Below is a small trained network, with its code and all its weights. Each question gives an input and a target symbol and asks what happens when units are switched off, that is, made to give their printed mean instead of their output.

import numpy as np


def w(rows, s, z=0):
    codes = np.array(rows[::2]) - 128.0
    scale = np.full(codes.shape[1], s)
    scale[-1] = z or s
    return codes * scale


def f(y):
    return y / 2 * (1 + np.tanh(0.7978845608 * (y + 0.044715 * y**3)))


def softmax(a):
    e = np.exp(a - a.max(-1, keepdims=True))
    return e / e.sum(-1, keepdims=True)


def log_softmax(a):
    a = a - a.max(-1, keepdims=True)
    return a - np.log(np.exp(a).sum(-1, keepdims=True))


def net(x, mask):
    ids = ['ΛΞΠΦΨβδζησ'.index(c) for c in x.split()]
    T = len(ids)
    res = E[ids] + P[:T]
    r = res
    for j in range(3):
        rows = slice(2 * j, 2 * j + 2)
        q, k, v = (r @ M[0][rows].T for M in (Q, K, V))
        z = softmax(np.where(np.tri(T) > 0, q @ k.T / 2**0.5, -1e9)) @ v
        o = O[0][rows]
        res = res + np.where(mask[j], z, o[:, -1]) @ o[:, :-1]
    y = f(res @ A[0][:, :-1].T + A[0][:, -1])
    res = res + np.where(mask[3:7], y, B[0][:, -1]) @ B[0][:, :-1]
    return log_softmax(res[-1] @ U[:, :-1].T + U[:, -1])


Q, K, V, O, A, B = {}, {}, {}, {}, {}, {}
E = w([
[68,181,138,126],'Λ',
[78,120,120,52],'Ξ',
[147,168,170,146],'Π',
[177,205,80,47],'Φ',
[82,86,196,113],'Ψ',
[164,139,134,81],'β',
[152,173,149,115],'δ',
[103,227,108,97],'ζ',
[143,211,145,4],'η',
[209,120,183,101],'σ',
],0.011)
P = w([
[26,254,205,85],'0',
[102,67,39,69],'1',
[115,91,72,131],'2',
[161,196,152,31],'3',
[94,60,40,74],'4',
[94,78,72,127],'5',
[158,187,151,29],'6',
[38,89,81,137],'7',
[95,93,96,145],'8',
[148,204,160,24],'9',
],0.0095)
Q[0] = w([
[94,163,241,70],'H0',
[179,171,234,103],'H0',
[105,137,62,228],'H1',
[187,78,133,236],'H1',
[93,64,48,119],'H2',
[106,250,160,129],'H2',
],0.011)
K[0] = w([
[17,209,212,177],'H0',
[124,244,229,108],'H0',
[166,143,15,181],'H1',
[229,36,59,123],'H1',
[147,38,50,131],'H2',
[51,175,163,148],'H2',
],0.011)
V[0] = w([
[149,56,190,138],'H0',
[198,193,144,56],'H0',
[83,65,30,102],'H1',
[88,156,175,191],'H1',
[11,152,92,185],'H2',
[171,108,195,33],'H2',
],0.011)
O[0] = w([
[227,176,253,102,51],'H0',
[110,186,66,163,223],'H0',
[26,114,118,26,2],'H1',
[230,62,149,120,190],'H1',
[190,2,82,8,152],'H2',
[87,241,212,97,217],'H2',
],0.009,0.007)
A[0] = w([
[131,41,1,205,41],'N0',
[49,42,51,116,86],'N1',
[163,49,208,147,2],'N2',
[14,147,93,166,176],'N3',
],0.008,0.0066)
B[0] = w([
[12,116,95,128,160],'N0',
[93,82,111,194,169],'N1',
[107,177,153,104,117],'N2',
[229,117,101,109,254],'N3',
],0.011,0.0046)
U = w([
[87,105,98,144,78],'Λ',
[151,51,128,99,168],'Ξ',
[156,101,136,177,157],'Π',
[118,161,81,182,2],'Φ',
[166,74,221,87,189],'Ψ',
[223,71,142,203,123],'β',
[86,168,148,132,174],'δ',
[109,144,71,147,26],'ζ',
[53,161,149,2,163],'η',
[107,156,186,214,145],'σ',
],0.0083,0.0048)

Each question gives the input, a string of symbols that net reads in full, and the target symbol t.
The units are the heads (2 rows each of Q, K, V and O) and the neurons (one row each of A and B). Each row of codes is followed by its name. A weight is (code - 128) times the scale printed after its matrix; where a second scale follows, it is the last column's (O, A, B and U).
mask holds one flag per unit, heads first, then neurons. A switched-off unit (its flag False) gives its mean, the last column of its rows in O or B, instead of its output. The means were averaged over made-up inputs and are rounded, as every weight is.
A unit's drop is (log p(t) with every unit on - log p(t) with that unit switched off) / (log p(t) with every unit on - log p(t) with every unit switched off).
The circuit of an input: a set's keep is (log p(t) with only the set's units on - log p(t) with every unit switched off) / (log p(t) with every unit on - log p(t) with every unit switched off). Starting from all 7 units, units are removed one at a time, each time the one whose removal leaves the highest keep (on an exact tie, the one counted first), for as long as the keep stays at least 0.8.
units of the circuit, in order: the units of the circuit, biggest drop first
unit that matters most: the unit with the biggest drop
k most important neurons: the k neurons with the biggest drops, biggest first
heads that matter: for each layer, one digit per head in row order, 1 if its drop is at least 0.15 and else 0, layers parted by /
drop when u is switched off: that unit's drop, to one decimal
input ζ Ξ Ξ ζ ζ Λ Ξ, target Λ: heads that matter	101
input Λ Ξ ζ, target Ξ: heads that matter	111
input Ξ Π ζ Π Π Ψ Φ, target η: heads that matter	011
input Ψ Ξ Π Λ Ξ Φ β, target Ψ: heads that matter	111
input σ Ξ Π β σ Ξ β Ξ β η, target σ: units of the circuit, in order	[H2; H1]
input Π Φ η δ, target β: heads that matter	010
input Π Ψ Π Λ, target β: units of the circuit, in order	[H1]
input Ξ Ξ Ξ η Ψ Π σ, target η: heads that matter	011
input Λ β Ψ Ψ, target Ξ: heads that matter	101
input Ψ Λ Π δ β Λ Ξ, target Ψ: heads that matter	110
input Π Π Φ Λ δ Π Φ, target β: heads that matter	010
input Π σ Ψ, target σ: heads that matter	101
input σ Ψ Λ ζ, target σ: units of the circuit, in order	[H1; H2]
input Ψ ζ Π Π η Π σ σ β Ψ, target Ψ: heads that matter	110
input Ψ σ ζ η Λ Ψ Ξ Ψ δ ζ, target Ψ: units of the circuit, in order	[H1; H0; H2]
input Π Ξ Ξ Π η, target β: unit that matters most	H1
input Ξ σ η Φ Π ζ Ψ, target η: units of the circuit, in order	[H1; H2]
input Ψ Ψ ζ ζ ζ β η β Ξ η, target Ψ: units of the circuit, in order	[H1; H0]
input ζ Ξ Π Λ δ σ Λ, target Λ: 2 most important neurons	[N0; N1]
input Ξ β Ψ Λ, target η: unit that matters most	H2
input ζ ζ Ξ Ψ, target Λ: 3 most important neurons	[N0; N1; N3]
input Ξ σ β Ξ ζ β Π, target η: 2 most important neurons	[N3; N1]
input Ψ Ξ Ξ σ Π Ξ Π Λ Λ Λ, target Ψ: drop when H1 is switched off	0.3
input Λ Λ Π β, target Ξ: drop when N0 is switched off	0.1
input Π δ β Φ, target β: drop when N1 is switched off	0.0
